Here is a tiny trained network, its code and every weight. The questions are about switching its units off for an input and a target symbol, where a switched-off unit gives its printed mean instead of its output.

import numpy as np


def w(rows, s, z=0):
    codes = np.array(rows[::2]) - 128.0
    scale = np.full(codes.shape[1], s)
    scale[-1] = z or s
    return codes * scale


def f(y):
    return np.maximum(y, 0)


def softmax(a):
    e = np.exp(a - a.max(-1, keepdims=True))
    return e / e.sum(-1, keepdims=True)


def log_softmax(a):
    a = a - a.max(-1, keepdims=True)
    return a - np.log(np.exp(a).sum(-1, keepdims=True))


def net(x, mask):
    ids = ['αβγδζηλμξπτψ'.index(c) for c in x.split()]
    T = len(ids)
    res = E[ids] + P[:T]
    u = 0
    for l in range(2):
        r = res
        for j in range(3):
            rows = slice(2 * j, 2 * j + 2)
            q, k, v = (r @ M[l][rows].T for M in (Q, K, V))
            z = softmax(np.where(np.tri(T) > 0, q @ k.T / 2**0.5, -1e9)) @ v
            o = O[l][rows]
            res = res + np.where(mask[u + j], z, o[:, -1]) @ o[:, :-1]
        u += 3
        y = f(res @ A[l][:, :-1].T + A[l][:, -1])
        res = res + np.where(mask[u : u + 12], y, B[l][:, -1]) @ B[l][:, :-1]
        u += 12
    return log_softmax(res[-1] @ U[:, :-1].T + U[:, -1])


Q, K, V, O, A, B = {}, {}, {}, {}, {}, {}
E = w([
[118,98,123,132,173,126],'α',
[111,109,140,132,207,136],'β',
[97,165,104,99,169,152],'γ',
[112,104,137,144,206,137],'δ',
[144,46,151,153,129,132],'ζ',
[144,83,133,158,126,120],'η',
[67,196,38,233,138,150],'λ',
[146,179,98,45,151,105],'μ',
[158,255,95,49,153,169],'ξ',
[141,118,86,95,52,54],'π',
[112,184,188,83,125,109],'τ',
[132,128,156,82,179,150],'ψ',
],0.016)
P = w([
[19,84,182,82,130,150],'0',
[59,88,160,111,131,125],'1',
[100,93,143,128,143,111],'2',
[139,100,131,151,151,116],'3',
[171,107,118,160,149,120],'4',
[194,115,116,164,148,124],'5',
[209,111,114,170,135,139],'6',
[186,113,144,132,111,156],'7',
[229,104,128,146,115,174],'8',
[205,80,166,105,86,191],'9',
[255,88,133,137,88,207],'10',
[195,93,195,64,62,238],'11',
],0.0076)
Q[0] = w([
[107,128,149,167,118,128],'0.h0',
[75,165,128,175,77,121],'0.h0',
[156,180,98,156,221,33],'0.h1',
[165,163,131,129,253,89],'0.h1',
[132,139,152,59,110,249],'0.h2',
[114,119,49,163,102,71],'0.h2',
],0.0066)
K[0] = w([
[33,215,79,132,108,182],'0.h0',
[134,199,124,171,103,130],'0.h0',
[149,85,59,180,103,168],'0.h1',
[91,210,95,224,73,158],'0.h1',
[254,183,174,117,51,106],'0.h2',
[193,230,73,190,51,112],'0.h2',
],0.0064)
V[0] = w([
[210,200,62,245,83,131],'0.h0',
[37,193,242,208,117,199],'0.h0',
[166,134,114,174,150,70],'0.h1',
[235,76,208,47,195,48],'0.h1',
[100,63,117,81,173,21],'0.h2',
[11,84,97,2,9,145],'0.h2',
],0.0045)
O[0] = w([
[220,107,51,150,11,132,2],'0.h0',
[128,206,129,94,99,82,135],'0.h0',
[206,183,137,91,153,170,114],'0.h1',
[78,4,124,117,182,71,156],'0.h1',
[108,105,156,143,92,146,184],'0.h2',
[133,162,113,150,198,2,116],'0.h2',
],0.0047,0.0034)
A[0] = w([
[137,140,104,136,57,78,109],'0.n0',
[142,156,101,112,173,130,115],'0.n1',
[141,132,116,105,115,175,38],'0.n2',
[180,165,253,130,176,145,142],'0.n3',
[147,163,119,155,164,161,139],'0.n4',
[120,146,167,128,158,63,249],'0.n5',
[110,78,169,143,142,56,106],'0.n6',
[159,94,133,44,141,123,82],'0.n7',
[116,76,189,177,87,149,70],'0.n8',
[106,113,141,146,67,90,254],'0.n9',
[153,69,119,191,115,17,221],'0.n10',
[111,138,226,82,82,101,122],'0.n11',
],0.011,0.0068)
B[0] = w([
[157,100,182,79,132,156,141],'0.n0',
[78,174,126,44,145,146,162],'0.n1',
[130,121,96,151,123,100,132],'0.n2',
[153,77,77,126,81,163,246],'0.n3',
[139,127,116,110,125,165,177],'0.n4',
[173,161,103,93,179,212,255],'0.n5',
[195,185,119,93,162,158,180],'0.n6',
[123,145,12,193,103,119,160],'0.n7',
[152,157,146,136,192,187,147],'0.n8',
[177,168,104,114,144,214,183],'0.n9',
[108,162,132,91,150,214,201],'0.n10',
[183,155,93,160,170,148,165],'0.n11',
],0.011,0.0077)
Q[1] = w([
[145,136,119,146,102,67],'1.h0',
[177,172,74,77,187,175],'1.h0',
[139,156,231,161,70,76],'1.h1',
[26,86,141,124,82,103],'1.h1',
[196,193,49,70,160,202],'1.h2',
[121,119,225,133,190,10],'1.h2',
],0.011)
K[1] = w([
[106,121,197,94,195,147],'1.h0',
[186,81,102,122,50,135],'1.h0',
[81,172,153,94,197,55],'1.h1',
[151,173,204,119,198,118],'1.h1',
[169,165,65,216,105,105],'1.h2',
[158,148,153,39,250,142],'1.h2',
],0.012)
V[1] = w([
[55,237,94,44,83,88],'1.h0',
[203,119,61,143,143,1],'1.h0',
[217,220,194,192,47,180],'1.h1',
[188,194,50,68,51,75],'1.h1',
[202,131,26,69,57,112],'1.h2',
[247,106,214,32,198,76],'1.h2',
],0.0076)
O[1] = w([
[142,158,54,211,145,118,106],'1.h0',
[130,129,96,73,214,106,3],'1.h0',
[219,148,231,143,132,123,207],'1.h1',
[180,200,75,83,81,144,140],'1.h1',
[251,112,98,144,168,103,220],'1.h2',
[143,68,117,118,59,26,102],'1.h2',
],0.012,0.011)
A[1] = w([
[28,89,150,64,99,1,138],'1.n0',
[94,201,181,116,129,37,17],'1.n1',
[153,133,208,87,132,86,90],'1.n2',
[149,73,105,38,86,110,129],'1.n3',
[140,203,93,67,128,152,57],'1.n4',
[77,161,159,94,118,56,2],'1.n5',
[208,219,123,191,163,105,111],'1.n6',
[157,117,106,224,80,87,58],'1.n7',
[92,141,117,56,127,45,40],'1.n8',
[68,119,157,145,120,23,3],'1.n9',
[45,192,108,170,154,105,48],'1.n10',
[135,43,126,155,166,185,181],'1.n11',
],0.009,0.0083)
B[1] = w([
[123,151,2,98,70,151,130],'1.n0',
[204,219,223,65,167,161,128],'1.n1',
[166,156,207,145,188,82,148],'1.n2',
[116,147,183,68,175,183,161],'1.n3',
[58,104,160,190,134,78,190],'1.n4',
[141,197,149,135,222,146,128],'1.n5',
[75,112,102,83,106,74,254],'1.n6',
[138,201,148,163,54,197,134],'1.n7',
[141,129,94,74,152,125,128],'1.n8',
[193,168,52,187,224,143,128],'1.n9',
[92,187,218,201,135,94,129],'1.n10',
[93,128,86,142,101,51,215],'1.n11',
],0.0095,0.023)
U = w([
[90,217,140,149,183,151,252],'α',
[159,201,59,60,194,228,243],'β',
[174,211,145,111,188,70,11],'γ',
[139,118,156,179,108,105,124],'δ',
[77,108,124,84,75,98,82],'ζ',
[175,163,102,136,2,142,26],'η',
[102,113,188,183,164,55,116],'λ',
[136,135,86,161,207,35,122],'μ',
[151,181,110,158,130,132,45],'ξ',
[159,158,59,184,79,85,88],'π',
[104,136,130,114,101,96,36],'τ',
[77,87,129,113,75,96,153],'ψ',
],0.0065,0.004)

Each question gives the input, a string of symbols that net reads in full, and the target symbol t.
The units are the heads (2 rows each of Q, K, V and O) and the neurons (one row each of A and B). Each row of codes is followed by its name. A weight is (code - 128) times the scale printed after its matrix; where a second scale follows, it is the last column's (O, A, B and U).
mask holds one flag per unit, layer by layer, with each layer's heads first. A switched-off unit (its flag False) gives its mean, the last column of its rows in O or B, instead of its output. The means were averaged over made-up inputs and are rounded, as every weight is.
A unit's drop is (log p(t) with every unit on - log p(t) with that unit switched off) / (log p(t) with every unit on - log p(t) with every unit switched off).
The circuit of an input: a set's keep is (log p(t) with only the set's units on - log p(t) with every unit switched off) / (log p(t) with every unit on - log p(t) with every unit switched off). Starting from the 12 units with the biggest drops (on a tie, the unit counted first), units are removed one at a time, each time the one whose removal leaves the highest keep (on an exact tie, the one counted first), for as long as the keep stays at least 0.8.
circuit, biggest first: the units of the circuit, biggest drop first
most important unit: the unit with the biggest drop
k most important neurons: the k neurons with the biggest drops, biggest first
top k neurons in layer l: the k neurons of layer l with the biggest drops, biggest first
heads that matter: for each layer, one digit per head in row order, 1 if its drop is at least 0.15 and else 0, layers parted by /
input β μ λ η ψ ψ η, target β: circuit, biggest first -> 1.h2
input ψ ζ ζ, target β: circuit, biggest first -> 0.n10, 1.n4
input π γ π λ ξ, target α: circuit, biggest first -> 1.h2, 1.n4
input τ ξ ψ π, target β: circuit, biggest first -> 0.n10, 1.h1
input μ μ δ π π δ α π α, target η: heads that matter -> 000 / 100
input δ ζ γ, target λ: circuit, biggest first -> 1.h1, 0.n10, 0.n9, 0.n8
input λ β γ, target α: heads that matter -> 000 / 001
input λ τ δ ξ, target α: circuit, biggest first -> 1.n4, 1.h2
input γ μ β γ α δ β γ ζ δ ζ α, target λ: circuit, biggest first -> 1.h1, 1.h0, 1.n2, 0.n8
input β α μ ξ λ, target α: circuit, biggest first -> 1.h2, 0.n3
input α π β, target η: heads that matter -> 000 / 101
input ψ η ξ δ δ, target π: 2 most important neurons -> 0.n10, 0.n7
input β δ λ ζ μ, target α: circuit, biggest first -> 1.h2, 1.n4
input π α β τ ζ ζ δ, target λ: most important unit -> 1.h1
input δ λ ζ, target α: circuit, biggest first -> 1.h2, 0.n3
input δ α τ α η ξ μ ζ β, target μ: heads that matter -> 010 / 110
input ζ δ ξ γ ζ ψ α, target β: circuit, biggest first -> 1.n6, 1.n4, 1.h0
input ξ ζ τ μ γ ζ η δ β β ζ, target λ: heads that matter -> 000 / 110
input δ δ λ γ η β α, target α: circuit, biggest first -> 1.h2, 0.n3
input δ μ τ μ τ π, target γ: most important unit -> 0.n3
input γ ψ π ζ π ζ, target η: top 3 neurons in layer 0 -> 0.n10, 0.n9, 0.n8
input ξ ζ ζ, target π: top 4 neurons in layer 0 -> 0.n10, 0.n8, 0.n3, 0.n1
input β ζ π τ α, target γ: 2 most important neurons -> 0.n3, 0.n11
input ζ λ β β α ψ α μ, target α: circuit, biggest first -> 1.n4, 1.h2
input δ ψ ζ β, target β: top 3 neurons in layer 0 -> 0.n3, 0.n7, 0.n6
input η δ δ α ζ β, target λ: top 2 neurons in layer 1 -> 1.n2, 1.n6
input β β ζ, target λ: top 3 neurons in layer 0 -> 0.n8, 0.n7, 0.n1
